Below are the code and all the weights of a small trained network. Each question names an input and a class and asks about switching units off, where a switched-off unit gives its printed mean instead of its output.

import numpy as np


def w(rows, s, z=0):
    codes = np.array(rows[::2]) - 128.0
    scale = np.full(codes.shape[1], s)
    scale[-1] = z or s
    return codes * scale


def f(y):
    return np.maximum(y, 0)


def log_softmax(a):
    a = a - a.max(-1, keepdims=True)
    return a - np.log(np.exp(a).sum(-1, keepdims=True))


def net(x, mask):
    res = np.array(x, float).reshape(1, 8) / 4 @ E
    y = f(res @ A[0][:, :-1].T + A[0][:, -1])
    res = res + np.where(mask, y, B[0][:, -1]) @ B[0][:, :-1]
    return log_softmax(res[-1] @ U[:, :-1].T + U[:, -1])


A, B = {}, {}
E = w([
[49,53,36,65,36,136],'x0',
[128,121,118,125,149,173],'x1',
[65,83,205,254,4,215],'x2',
[144,112,169,93,126,108],'x3',
[120,128,137,117,135,132],'x4',
[169,103,142,137,101,68],'x5',
[106,144,121,135,128,125],'x6',
[138,127,116,141,120,125],'x7',
],0.012)
A[0] = w([
[84,29,69,97,128,113,97],'n1',
[118,104,26,162,118,144,46],'n2',
[190,157,18,49,228,73,107],'n3',
[204,250,233,208,236,122,1],'n4',
[171,193,1,21,209,63,160],'n5',
[71,71,23,23,43,104,79],'n6',
[150,171,155,69,98,138,166],'n7',
[134,151,80,88,194,98,129],'n8',
[109,29,46,98,122,143,53],'n9',
[95,66,86,29,65,139,62],'n10',
[159,126,115,122,130,189,116],'n11',
[214,172,166,196,219,128,64],'n12',
[108,125,134,188,141,73,101],'n13',
[200,81,138,139,55,95,173],'n14',
[203,158,76,83,124,121,193],'n15',
[103,157,146,70,144,94,112],'n16',
[110,69,83,133,134,100,127],'n17',
[95,93,225,189,45,197,200],'n18',
[133,129,147,77,162,143,110],'n19',
[85,96,113,72,97,114,53],'n20',
],0.01,0.0031)
B[0] = w([
[146,180,115,91,35,179,167],'n1',
[205,111,113,155,109,106,151],'n2',
[108,52,153,183,186,71,238],'n3',
[199,205,81,65,43,192,226],'n4',
[50,101,136,172,180,102,251],'n5',
[171,178,62,66,80,154,201],'n6',
[109,89,146,96,170,103,145],'n7',
[63,121,100,176,147,78,186],'n8',
[161,176,125,120,125,131,167],'n9',
[184,159,59,81,133,150,176],'n10',
[133,115,123,128,188,137,138],'n11',
[202,198,89,99,69,182,195],'n12',
[165,134,142,150,117,112,140],'n13',
[105,102,126,110,115,126,154],'n14',
[74,75,163,148,143,86,176],'n15',
[143,100,178,169,126,102,158],'n16',
[173,127,104,110,151,177,149],'n17',
[86,2,230,198,173,47,212],'n18',
[119,100,105,135,161,119,152],'n19',
[141,171,79,135,113,128,154],'n20',
],0.0086,0.025)
U = w([
[79,32,145,254,146,90,1],'0',
[215,236,85,62,94,143,255],'1',
],0.0097,4.8e-05)

Each question gives the input, the list of numbers given to net, and the class t.
The units are the neurons (one row each of A and B). Each row of codes is followed by its name. A weight is (code - 128) times the scale printed after its matrix; where a second scale follows, it is the last column's (A, B and U).
mask holds one flag per neuron, in row order. A switched-off neuron (its flag False) gives its mean, the last column of its row in B, instead of its output. The means were averaged over made-up inputs and are rounded, as every weight is.
A unit's drop is (log p(t) with every unit on - log p(t) with that unit switched off) / (log p(t) with every unit on - log p(t) with every unit switched off).
unit that matters most: the unit with the biggest drop
k most important neurons: the k neurons with the biggest drops, biggest first
drop when u is switched off: that unit's drop, to one decimal
input [-7,-6,-3,-1,-6,-1,1,0], class 1: unit that matters most -> n4
input [-6,-7,-8,7,-8,-5,-2,-6], class 0: 2 most important neurons -> (n3; n5)
input [5,7,-4,1,-4,2,-3,-1], class 1: 4 most important neurons -> (n6; n18; n10; n1)
input [-2,4,1,-4,-1,-6,6,-3], class 1: 3 most important neurons -> (n3; n5; n18)
input [5,8,-6,8,-8,8,-3,4], class 0: 2 most important neurons -> (n3; n5)
input [-7,-5,-7,6,0,4,-8,-1], class 0: 3 most important neurons -> (n3; n5; n15)
input [5,-5,-6,-3,4,-8,-3,3], class 0: 3 most important neurons -> (n5; n3; n4)
input [7,8,-4,-6,3,-7,4,0], class 1: drop when n6 is switched off -> 0.1
input [7,6,-7,-7,-5,-1,-1,-5], class 0: drop when n8 is switched off -> 0.7
input [6,-4,-8,-6,3,2,-7,0], class 0: drop when n5 is switched off -> 0.5
input [3,-7,2,-4,3,-4,-4,6], class 1: drop when n3 is switched off -> 0.6
